Below are the code and all the weights of a small trained network. Each question names an input and a target symbol and asks about switching units off, where a switched-off unit gives its printed mean instead of its output.

import numpy as np


def w(rows, s, z=0):
    codes = np.array(rows[::2]) - 128.0
    scale = np.full(codes.shape[1], s)
    scale[-1] = z or s
    return codes * scale


def norm(h):
    return h / np.sqrt((h * h).mean(-1, keepdims=True) + 1e-5)


def f(y):
    return y / 2 * (1 + np.tanh(0.7978845608 * (y + 0.044715 * y**3)))


def softmax(a):
    e = np.exp(a - a.max(-1, keepdims=True))
    return e / e.sum(-1, keepdims=True)


def log_softmax(a):
    a = a - a.max(-1, keepdims=True)
    return a - np.log(np.exp(a).sum(-1, keepdims=True))


def net(x, mask):
    ids = ['Ξαβεηθμφω'.index(c) for c in x.split()]
    T = len(ids)
    res = E[ids] + P[:T]
    r = norm(res)
    for j in range(3):
        rows = slice(3 * j, 3 * j + 3)
        q, k, v = (r @ M[0][rows].T for M in (Q, K, V))
        z = softmax(np.where(np.tri(T) > 0, q @ k.T / 3**0.5, -1e9)) @ v
        o = O[0][rows]
        res = res + np.where(mask[j], z, o[:, -1]) @ o[:, :-1]
    y = f(norm(res) @ A[0][:, :-1].T + A[0][:, -1])
    res = res + np.where(mask[3:19], y, B[0][:, -1]) @ B[0][:, :-1]
    return log_softmax(norm(res)[-1] @ U[:, :-1].T + U[:, -1])


Q, K, V, O, A, B = {}, {}, {}, {}, {}, {}
E = w([
[171,69,148,142],'Ξ',
[181,99,167,153],'α',
[136,112,191,7],'β',
[147,109,151,189],'ε',
[138,104,129,131],'η',
[122,120,121,163],'θ',
[129,126,166,188],'μ',
[144,73,107,139],'φ',
[157,135,156,161],'ω',
],0.013)
P = w([
[14,211,119,5],'0',
[191,42,120,148],'1',
[190,58,110,174],'2',
[201,80,129,185],'3',
[217,69,170,188],'4',
[222,53,153,221],'5',
],0.0029)
Q[0] = w([
[203,66,221,169],'head 1',
[47,157,33,85],'head 1',
[78,200,103,108],'head 1',
[150,107,220,121],'head 2',
[75,128,117,76],'head 2',
[114,77,41,99],'head 2',
[87,246,67,91],'head 3',
[85,157,76,90],'head 3',
[1,182,24,92],'head 3',
],0.0083)
K[0] = w([
[61,255,103,64],'head 1',
[198,79,121,189],'head 1',
[168,130,74,164],'head 1',
[109,181,143,134],'head 2',
[197,108,125,57],'head 2',
[188,146,101,33],'head 2',
[181,98,71,178],'head 3',
[196,119,30,224],'head 3',
[187,129,114,192],'head 3',
],0.0099)
V[0] = w([
[13,122,167,9],'head 1',
[184,10,69,168],'head 1',
[111,246,148,126],'head 1',
[101,98,128,188],'head 2',
[89,83,135,133],'head 2',
[163,77,139,51],'head 2',
[57,61,1,209],'head 3',
[133,72,185,25],'head 3',
[181,211,202,208],'head 3',
],0.0083)
O[0] = w([
[107,224,76,61,136],'head 1',
[173,85,202,165,100],'head 1',
[61,166,44,73,116],'head 1',
[149,185,160,1,254],'head 2',
[134,72,203,97,160],'head 2',
[180,189,178,215,54],'head 2',
[63,109,251,43,26],'head 3',
[218,104,115,99,202],'head 3',
[76,52,123,193,209],'head 3',
],0.0059,0.0041)
A[0] = w([
[49,73,203,160,60],'neuron 1',
[147,95,125,118,120],'neuron 2',
[142,201,115,130,184],'neuron 3',
[161,105,148,110,143],'neuron 4',
[166,88,151,143,191],'neuron 5',
[43,108,191,137,102],'neuron 6',
[40,123,95,80,206],'neuron 7',
[155,125,154,29,237],'neuron 8',
[173,97,82,159,186],'neuron 9',
[173,207,74,103,93],'neuron 10',
[72,130,6,129,139],'neuron 11',
[180,195,73,97,85],'neuron 12',
[75,136,153,131,171],'neuron 13',
[113,126,71,139,106],'neuron 14',
[101,137,157,80,3],'neuron 15',
[136,95,136,168,105],'neuron 16',
],0.011,0.0018)
B[0] = w([
[120,79,114,85,255],'neuron 1',
[118,183,98,133,152],'neuron 2',
[168,67,75,100,157],'neuron 3',
[57,187,136,192,164],'neuron 4',
[26,155,107,101,206],'neuron 5',
[171,70,102,61,203],'neuron 6',
[135,88,179,203,159],'neuron 7',
[49,211,65,131,182],'neuron 8',
[124,161,87,68,193],'neuron 9',
[199,71,93,57,202],'neuron 10',
[104,222,253,161,200],'neuron 11',
[180,73,99,28,203],'neuron 12',
[128,62,69,172,141],'neuron 13',
[152,192,152,104,147],'neuron 14',
[165,126,111,110,117],'neuron 15',
[105,104,114,105,174],'neuron 16',
],0.0057,0.0061)
U = w([
[245,114,185,175,120],'Ξ',
[203,84,35,205,1],'α',
[178,134,76,101,54],'β',
[106,1,96,117,171],'ε',
[181,158,73,40,196],'η',
[49,169,134,54,109],'θ',
[87,167,179,146,129],'μ',
[151,171,215,79,80],'φ',
[77,192,25,197,174],'ω',
],0.0086,0.0022)

Each question gives the input, a string of symbols that net reads in full, and the target symbol t.
The units are the heads (3 rows each of Q, K, V and O) and the neurons (one row each of A and B). Each row of codes is followed by its name. A weight is (code - 128) times the scale printed after its matrix; where a second scale follows, it is the last column's (O, A, B and U).
mask holds one flag per unit, heads first, then neurons. A switched-off unit (its flag False) gives its mean, the last column of its rows in O or B, instead of its output. The means were averaged over made-up inputs and are rounded, as every weight is.
A unit's drop is (log p(t) with every unit on - log p(t) with that unit switched off) / (log p(t) with every unit on - log p(t) with every unit switched off).
The circuit of an input: a set's keep is (log p(t) with only the set's units on - log p(t) with every unit switched off) / (log p(t) with every unit on - log p(t) with every unit switched off). Starting from the 12 units with the biggest drops (on a tie, the unit counted first), units are removed one at a time, each time the one whose removal leaves the highest keep (on an exact tie, the one counted first), for as long as the keep stays at least 0.8.
units of the circuit, in order: the units of the circuit, biggest drop first
k most important neurons: the k neurons with the biggest drops, biggest first
heads that matter: for each layer, one digit per head in row order, 1 if its drop is at least 0.15 and else 0, layers parted by /
drop when u is switched off: that unit's drop, to one decimal
input α θ Ξ ε θ, target α: units of the circuit, in order -> (head 3)
input α ε ε ε φ, target α: heads that matter -> 101
input ω ε ω η φ, target ω: units of the circuit, in order -> (head 3; neuron 11; head 1)
input θ ω α ω Ξ, target θ: units of the circuit, in order -> (head 3; head 1)
input θ μ Ξ, target θ: units of the circuit, in order -> (head 3; neuron 8)
input μ η ω ε μ, target μ: units of the circuit, in order -> (head 1; neuron 11)
input ε α ε α, target ε: heads that matter -> 001
input ω ε Ξ μ, target ω: heads that matter -> 001
input μ Ξ ω ε ω α, target μ: heads that matter -> 101
input φ α Ξ Ξ, target φ: heads that matter -> 001
input φ ε ε ε, target φ: heads that matter -> 101
input α η Ξ φ μ, target α: 2 most important neurons -> (neuron 11; neuron 9)
input θ ε α ε ε, target θ: drop when head 3 is switched off -> 0.5
input α α ω, target α: drop when head 3 is switched off -> 0.5
input α μ η, target α: drop when head 3 is switched off -> 0.7
input Ξ η ω ω ω, target Ξ: drop when head 3 is switched off -> 0.2
input φ ω ε η μ, target φ: units of the circuit, in order -> (head 3)
